Each row was made from one small tree. Brackets hold a mark, then the marks that hang from it, in alphabetical order. Every link used is in the known rows. Write each row's tree.
Known rows
{vodasik {roni {fabag {nilar zufe}}} sutet}: [ 29.4   5.8 -11.1   4.3   2.0  18.8   4.4 -30.3  34.5  -9.7 -29.0 -60.1
  -3.3  45.0  31.9  14.0   6.5   1.5  31.7  29.2  -4.9   5.7]
{sutet {vodasik {roni fabag}}}: [  7.9   3.5 -15.9  -5.5  -8.1  26.7 -19.3  -4.7  -2.8 -35.0 -31.6  -8.4
  -7.6  29.5  16.1  12.9   2.8  18.7   0.9  29.9   9.0   1.5]
{gidab dapu sutet {vodasik roni} {zufe nilar}}: [-30.5  62.1 -40.7 -20.6  22.3  20.6 -18.8  21.7  31.1 -13.5 -11.7 -77.0
 -28.0  21.9  33.9  23.0  24.2  69.1  34.0  34.2  -9.3  52.2]
{gidab {dapu {roni fabag}} dudapa vodasik {zufe nilar}}: [-33.0  51.1 -48.1 -14.5  -4.0   5.4 -24.5  59.0  40.2 -33.8 -49.3 -38.3
 -43.0  17.8  17.8  58.4   4.7  66.0  11.6  15.1   5.7  55.9]
{gidab vodasik {zufe nilar}}: [-28.2  31.6 -16.4  -0.7   3.0   8.5  -8.0  28.3   8.8 -14.5  -4.5 -22.7
 -13.1  19.1  14.8  13.9  27.7  54.8  15.0 -13.7  11.2  27.3]
{gidab sutet}: [ -9.5  20.5 -10.2  -2.4  23.1 -14.9   1.0   3.0   3.0  -3.7   1.5 -20.5
  -2.1   4.1  10.4   6.3  -4.0   2.3   4.4  26.3  -7.1  -0.3]
{gidab dudapa sutet}: [-16.7  28.6 -19.2  -0.5  26.1 -26.7  -0.4  10.6  12.1 -14.4  -0.2 -40.1
  -8.7   9.7   9.6  10.9 -11.7  15.1  -1.9  54.9 -13.4   8.0]
{gidab sutet zufe}: [-23.0  37.9 -20.6  -9.1  22.2 -24.9   5.0  15.2  13.4 -11.4  -9.2 -32.7
   0.5  20.6  20.4   5.7   3.0  29.1   5.0  40.4   2.1   0.9]
{sutet {vodasik {roni {fabag nilar}}}}: [ 14.0   0.3  -9.8  -3.2 -18.5  23.5 -18.8 -17.4  -2.7 -28.1 -22.8 -27.0
 -10.8  30.7  21.0   8.3  -0.6  29.6   2.4  32.2  15.8  13.7]
{gidab dapu sutet {zufe nilar}}: [-33.1  52.2 -20.3 -23.7  12.5 -13.9   1.9  34.0  36.0 -15.2   5.0 -35.7
 -29.8   6.4  27.9  15.8  -0.5  28.5   9.1  46.0   2.7  43.3]
{vodasik roni}: [ 10.6   2.6  -9.4   0.1  -0.7  18.6 -13.1 -19.1   3.5   7.3  -6.5 -22.3
   2.3  13.3   4.9  -5.5  16.9  12.6  14.8  15.6  -6.8   1.1]
{dudapa {dapu {roni fabag}} {gidab {zufe nilar}} {vodasik sutet}}: [  1.8  31.8 -61.7 -21.4 -26.1  28.2 -48.2  14.8  29.7 -74.9 -34.0 -14.7
  -2.9  32.1  -9.0  24.8  35.9 -17.7 -28.6  60.4  64.4  27.2]
{gidab {dapu roni} sutet vodasik {zufe nilar}}: [-35.9  67.5 -47.6 -17.9  25.4   1.0 -20.9  44.3  21.4 -18.4 -23.7 -62.9
 -28.9   9.0  10.6  35.3  23.6  58.6  20.7  16.3   2.7  47.4]
{dudapa {dapu {roni fabag}}}: [ 10.8  -1.5 -28.3 -12.3 -20.6  14.5 -19.8  18.3  15.0 -26.1 -39.3  37.7
  -5.7   5.2  -6.3  32.9  23.5 -20.1  -6.9 -18.3  18.9   4.4]
{dudapa gidab}: [  1.6   9.8 -10.4   0.1  -7.8  11.3 -12.0   3.3   1.3 -19.3   6.5  -0.1
   6.5  -2.5  -8.0 -14.9  -8.6  -8.6 -17.1  17.4  20.4   9.1]
{vodasik sutet}: [  7.6   8.2  -8.1  -5.5  10.8  -1.8   0.9 -27.3  15.8  -6.6  -1.6 -46.9
   4.4   7.7   1.3  -1.1   4.6  -8.4  12.2  17.3 -12.2  -5.8]
{zufe nilar}: [ -7.2   8.7   4.7   3.8  -7.5   8.0  -2.2  13.8   7.3   3.4  19.3  10.3
 -15.0  -0.4   6.0   2.3  10.6  -1.2   1.8  -3.6   8.7  24.2]
{roni fabag}: [  0.4  -4.3  -1.7   1.2 -10.8   4.2  -3.2  11.9  18.4 -16.3 -31.8  28.1
  -9.5   8.2  23.2  28.0 -18.8  -2.9   0.7  -3.9   0.1  -1.0]
{sutet vodasik}: [ -0.4   4.7  -6.2  -6.0   2.3   6.2  -5.1   1.2 -20.8 -28.9  -0.8 -13.8
  -0.7  10.6  -9.3  -5.4   3.1  10.2 -14.5  18.2  15.1   0.9]
{dapu {roni {fabag {nilar zufe} {sutet vodasik}}}}: [ 23.1   2.1 -17.5  13.4  -7.8   6.8   6.0  30.2 -12.3 -20.6 -39.4   4.0
 -27.7  35.1   8.8  24.8   1.7  -3.0  -1.2   7.4  33.1   7.6]
{roni {fabag {nilar zufe} {sutet vodasik}}}: [ 17.8  -6.3   1.1  11.0  -9.6   8.3  20.3  23.2  -3.0 -27.7 -24.7  14.7
 -31.6  40.2  32.7  20.3 -17.9  -7.7  -2.1  13.9  29.2  11.8]
{fabag nilar {sutet vodasik}}: [ 15.6  -4.4   4.5   4.4 -12.8   1.8   5.9 -10.4 -24.0  -9.1  12.6 -17.8
 -30.8  15.7  12.6 -12.6  -2.3   8.7  -7.8  23.0  23.2  18.4]
{dapu roni}: [  6.8   9.2 -17.7   4.3   2.9  -0.9 -11.4   8.3  -7.9   6.3 -19.6  -7.3
   3.8   0.4 -20.2   4.9  18.1   3.2   0.8  -5.3   6.2  -2.5]

Write each row's tree
[ 14.4  -8.2   3.9   5.5 -23.3   6.2   0.7   3.7  -4.3 -24.8 -18.7  13.1
 -39.4  22.6  35.1  18.9 -22.3   7.0  -6.3  15.9  22.5  13.9] : {roni {fabag nilar {sutet vodasik}}}
[ 27.9   0.6  -5.8  12.2   2.2  21.1  18.2  -2.7 -20.5  -5.5   2.5 -33.8
 -21.9  44.0  12.8 -15.8  17.4   5.3   7.2  31.8  26.8  15.0] : {fabag {nilar zufe} {sutet {vodasik roni}}}
[-32.7  56.2 -26.1 -30.5  15.3  -8.0  -2.4  33.7  17.1 -38.5   1.0 -46.5
 -30.7  15.3  17.6  15.7   1.4  36.8  -3.0  63.5  16.1  44.2] : {gidab dapu {sutet vodasik} {zufe nilar}}
[ 24.9   4.1 -10.1  -0.6  -9.7  17.6 -14.2 -49.7  34.6  -7.9 -25.6 -61.8
  -9.1  28.3  35.4  13.0  -0.2  13.9  29.8  33.7  -9.9  10.0] : {vodasik {roni {fabag nilar}} sutet}
[ 12.7  -9.9 -31.8 -19.0 -15.6  40.2 -36.9 -16.9  -3.6 -29.1  -7.4 -10.0
   4.1  20.3  -8.5   4.6  40.0 -15.1 -16.3  36.1  26.3   8.4] : {dudapa dapu {vodasik roni}}
[ 18.3   6.4 -17.7  -3.4   0.5  21.8 -14.1 -36.0  36.7 -12.7 -36.5 -41.4
  -3.0  28.5  30.5  19.2   3.8   1.5  27.7  28.5 -19.1  -5.0] : {vodasik {roni fabag} sutet}
[ 19.8  -0.1 -11.3  14.1 -20.7  -0.5  -7.3  10.5   3.3   3.0 -37.7  10.8
 -30.5  12.1  20.0  25.2  -4.6   2.1   7.2  -3.1  16.5   9.1] : {dapu {roni {fabag nilar sutet}}}
[ -9.8  19.7 -32.2  -7.6  -8.6  10.7 -26.7  12.8  -6.8 -45.7  -5.7 -20.0
  11.4  21.0  -9.6  -9.1  -0.8  10.4 -35.7  63.6  51.4   7.6] : {dudapa {gidab zufe} vodasik}
[ -8.5  34.9 -49.5 -18.5  17.1 -10.4 -20.0  20.1  -5.8 -46.8 -14.5 -37.5
  -7.7  17.1 -23.3  17.2  24.8   6.4 -22.4  58.1  16.3  14.8] : {gidab {dudapa {dapu roni}} {sutet vodasik}}
[ 28.0  -4.9  -2.2  15.5 -10.9  21.9  11.9   1.1  14.8   4.7 -27.4   0.5
 -25.6  40.4  41.2  14.3   1.2  -0.5  22.4  12.8   7.4  12.7] : {vodasik {roni {fabag {nilar zufe} sutet}}}
[-11.1  40.8 -31.4  -2.9  11.8  25.1 -16.2 -12.7  27.3 -12.9 -10.6 -84.2
  -7.3  37.2  22.9   6.3  45.3  57.4  39.8  13.7  -6.2  24.1] : {gidab {vodasik roni sutet} {zufe nilar}}
[ 18.1   2.7 -10.4   1.4  -5.0  25.8  -0.7   0.4  -2.6 -30.4 -26.1 -24.1
  -8.1  44.4  17.1  10.1   3.7  18.2   3.0  30.1  22.6  11.2] : {sutet {vodasik {roni {fabag {nilar zufe}}}}}
[-22.8  64.2 -42.3 -17.6   6.7  -1.6 -18.7  40.9  26.4 -27.5  -5.0 -41.5
 -18.1   3.3  -0.4   5.3   5.9  20.6  -6.9  56.9  27.3  45.6] : {dudapa {gidab {dapu roni} sutet {zufe nilar}}}
[  6.5  12.7 -36.0 -19.9 -10.9  46.9 -44.1  -9.7   4.8 -35.2  -4.9 -40.9
  -4.9   6.8  -9.1  -5.1  -3.7  -0.5 -22.6  71.8  29.6  30.1] : {dudapa {gidab dapu} {vodasik roni}}
[ 22.3  -2.6  -2.2   6.2 -14.3  18.8  -2.7 -25.3 -21.5  -4.0   7.2 -36.7
 -30.7  25.7  16.8 -15.2  12.0  19.7   5.8  36.8  18.2  19.4] : {fabag nilar {sutet {vodasik roni}}}
[ 20.3  -9.1   6.2  17.0 -11.8   2.1  25.6  21.3  10.9  -6.4 -23.2  24.3
 -30.6  29.8  41.0  23.4 -18.9 -15.9   8.5  -3.6  16.3  11.7] : {roni {fabag {nilar zufe} sutet}}
[ -8.3  47.5 -54.6 -23.5  -6.8  19.5 -39.7  10.4  23.4 -47.9 -12.7 -71.0
 -11.5  15.8 -17.2   4.6  14.9   5.5 -19.8  81.7  46.1  39.4] : {dudapa {gidab {dapu roni} {zufe nilar}} {vodasik sutet}}
[-35.1  68.4 -51.9 -26.1  10.6 -19.6 -16.3  58.3  32.6 -55.2 -41.1 -49.2
 -45.3  26.2  17.8  49.9  -7.8  46.6  -7.5  84.6  18.9  49.9] : {gidab {dapu {roni fabag}} dudapa {sutet vodasik} {zufe nilar}}
[-14.3  53.6 -42.7 -30.3   4.8  13.7 -21.8  16.8  26.1 -63.4 -33.2 -49.0
 -12.4  29.7  23.7  12.0 -17.7  31.6  -9.4  85.6  23.8  29.8] : {dudapa {gidab dapu {sutet {vodasik {roni fabag}}} zufe}}
[ 16.4   0.2 -11.9   2.6  -1.6  21.6  -3.6  -9.4 -19.5 -10.8  -6.3 -13.0
 -20.4  25.0   8.7 -10.9  13.7   6.0   3.7  29.4   8.7   2.1] : {fabag {sutet {vodasik roni}}}
[  3.5   3.6 -36.5 -20.1  -1.2   6.3 -24.1 -16.5  16.3 -44.1  -3.5 -44.3
  -3.3  17.9 -15.2  14.6  17.8 -18.7 -22.6  62.8  14.5  11.3] : {gidab {dudapa dapu {vodasik sutet}}}
[-23.3  26.4 -23.5 -16.1 -15.9  -9.2  -1.8  30.7  31.4 -25.5   7.7  -1.5
 -18.0  17.9   2.8  13.7  32.5  16.2  -9.7  30.5  23.1  37.6] : {gidab {dudapa dapu} {zufe nilar}}
[-21.1  57.9 -39.8 -26.1  -2.2  20.1 -22.7  29.5  31.8 -60.0 -16.5 -39.1
 -26.0  27.3  30.9  14.1  -7.2  32.4  -6.3  83.6  30.4  48.3] : {dudapa {gidab dapu {sutet {vodasik {roni fabag}}} {zufe nilar}}}
[ 14.4  18.2 -43.1 -23.8  -0.6  43.6 -42.3 -35.5  19.6 -42.4  -8.0 -81.9
  -1.2  13.6  -6.1  -7.9  -0.3  -8.5 -10.3  86.7  18.5  24.3] : {dudapa {gidab dapu} {vodasik roni sutet}}
[  1.8  40.6 -34.6  -8.3  12.8  34.5 -16.6  15.4  27.8 -40.1 -24.8 -59.0
 -15.3  28.3  32.8  22.2 -14.3  29.3  16.8  35.8   9.1  43.1] : {dudapa {gidab dapu sutet {vodasik {roni {fabag {nilar zufe}}}}}}
[ 15.9 -11.1   8.4   9.9 -23.8  -1.4   6.3   0.9  11.4  -2.8 -18.3  22.8
 -36.9  13.8  44.3  22.4 -22.6  -2.0   6.0   3.0  10.0  15.7] : {roni {fabag nilar sutet}}
[ -8.3  32.1 -47.3 -12.5 -26.9  23.2 -34.2  47.6  17.6 -50.4 -33.6   2.0
 -39.9  17.3  11.8  25.1  -4.9   0.6 -27.8  63.5  58.0  45.3] : {dudapa {gidab {dapu {roni {fabag sutet}}} {zufe nilar}} vodasik}
[-17.9  38.8 -40.5 -10.3  12.9  -0.6 -27.4  16.8  -3.0 -52.3  -5.2 -36.4
  10.5  26.0   2.6  -5.9  -4.1  13.4 -32.0  85.7  43.9   8.0] : {dudapa {gidab sutet zufe} vodasik}
